Below are the code and all the weights of a small trained network. Each question names an input and a class and asks about switching units off, where a switched-off unit gives its printed mean instead of its output.

import numpy as np


def w(rows, s, z=0):
    codes = np.array(rows[::2]) - 128.0
    scale = np.full(codes.shape[1], s)
    scale[-1] = z or s
    return codes * scale


def f(y):
    return y / 2 * (1 + np.tanh(0.7978845608 * (y + 0.044715 * y**3)))


def log_softmax(a):
    a = a - a.max(-1, keepdims=True)
    return a - np.log(np.exp(a).sum(-1, keepdims=True))


def net(x, mask):
    res = np.array(x, float).reshape(1, 3) / 4 @ E
    y = f(res @ A[0][:, :-1].T + A[0][:, -1])
    res = res + np.where(mask, y, B[0][:, -1]) @ B[0][:, :-1]
    return log_softmax(res[-1] @ U[:, :-1].T + U[:, -1])


A, B = {}, {}
E = w([
[178,119,73,224,113,171,254,75],'x0',
[54,64,92,89,6,61,168,98],'x1',
[179,98,221,78,66,211,189,203],'x2',
],0.0099)
A[0] = w([
[98,37,93,100,29,102,190,100,127],'n0',
[131,116,214,28,98,155,100,204,116],'n1',
[71,157,124,93,159,66,17,108,211],'n2',
[69,98,147,100,105,95,100,109,113],'n3',
[122,73,147,66,45,152,161,131,87],'n4',
[121,102,193,56,115,136,105,233,132],'n5',
[52,95,151,54,79,82,81,155,154],'n6',
[149,217,183,105,254,148,33,218,253],'n7',
[145,201,85,184,224,116,56,88,234],'n8',
[99,45,133,86,41,133,186,131,84],'n9',
[50,81,75,159,138,52,125,63,145],'n10',
[115,158,39,230,156,116,161,22,146],'n11',
[211,159,182,132,195,190,154,191,169],'n12',
[213,108,166,162,84,200,213,161,104],'n13',
[67,70,112,98,59,31,125,71,204],'n14',
[179,80,105,163,83,165,230,108,101],'n15',
[91,145,113,117,170,63,30,133,209],'n16',
[191,177,140,230,190,197,175,107,149],'n17',
[133,148,233,103,195,183,81,159,162],'n18',
],0.0079,0.0045)
B[0] = w([
[154,129,122,76,149,34,250,145,205],'n0',
[134,210,201,166,46,77,100,58,203],'n1',
[107,89,88,58,188,159,148,233,204],'n2',
[75,146,119,85,98,143,130,180,157],'n3',
[147,160,169,186,178,51,186,200,177],'n4',
[139,184,211,136,72,66,105,82,195],'n5',
[61,181,134,98,108,121,103,198,194],'n6',
[214,75,152,120,173,73,89,115,248],'n7',
[138,155,112,203,250,81,181,127,208],'n8',
[163,140,167,125,184,51,255,174,188],'n9',
[82,116,39,50,77,170,148,72,187],'n10',
[137,188,85,175,113,88,174,10,200],'n11',
[139,84,134,172,62,209,39,122,201],'n12',
[123,55,98,146,120,198,99,213,193],'n13',
[69,112,91,28,83,143,209,126,209],'n14',
[210,47,85,137,165,147,188,149,189],'n15',
[136,49,93,90,213,145,148,225,195],'n16',
[47,145,94,215,134,226,92,122,195],'n17',
[182,100,168,112,110,114,92,110,199],'n18',
],0.0075,0.016)
U = w([
[192,60,119,113,218,71,166,197,249],'0',
[40,107,81,58,120,142,124,175,63],'1',
[104,218,105,200,177,127,121,56,185],'2',
[128,135,85,98,56,86,175,2,20],'3',
[195,139,190,119,90,95,50,71,147],'4',
[91,240,186,118,65,65,156,140,78],'5',
[130,72,114,154,88,207,105,179,120],'6',
],0.009,0.0019)

Each question gives the input, the list of numbers given to net, and the class t.
The units are the neurons (one row each of A and B). Each row of codes is followed by its name. A weight is (code - 128) times the scale printed after its matrix; where a second scale follows, it is the last column's (A, B and U).
mask holds one flag per neuron, in row order. A switched-off neuron (its flag False) gives its mean, the last column of its row in B, instead of its output. The means were averaged over made-up inputs and are rounded, as every weight is.
A unit's drop is (log p(t) with every unit on - log p(t) with that unit switched off) / (log p(t) with every unit on - log p(t) with every unit switched off).
The circuit of an input: a set's keep is (log p(t) with only the set's units on - log p(t) with every unit switched off) / (log p(t) with every unit on - log p(t) with every unit switched off). Starting from the 12 units with the biggest drops (on a tie, the unit counted first), units are removed one at a time, each time the one whose removal leaves the highest keep (on an exact tie, the one counted first), for as long as the keep stays at least 0.8.
circuit, biggest first: the units of the circuit, biggest drop first
unit that matters most: the unit with the biggest drop
k most important neurons: the k neurons with the biggest drops, biggest first
drop of u: that unit's drop, to one decimal
input [4,2,-7], class 3: unit that matters most => n10
input [0,2,1], class 5: circuit, biggest first => n7, n16
input [2,0,-6], class 2: circuit, biggest first => n8, n11
input [0,3,-5], class 1: 2 most important neurons => n1, n2
input [8,1,-6], class 3: 2 most important neurons => n10, n11
input [-7,1,1], class 5: 2 most important neurons => n1, n5
input [0,-8,1], class 4: 2 most important neurons => n7, n12
input [0,5,-5], class 1: 2 most important neurons => n1, n2
input [1,4,-7], class 3: 2 most important neurons => n11, n13
input [-2,3,5], class 5: drop of n5 => 0.0
input [1,-1,6], class 6: drop of n13 => 0.4
input [-3,5,0], class 1: drop of n14 => 0.2
input [2,-6,8], class 6: drop of n13 => 0.3
input [1,-8,5], class 6: circuit, biggest first => n12
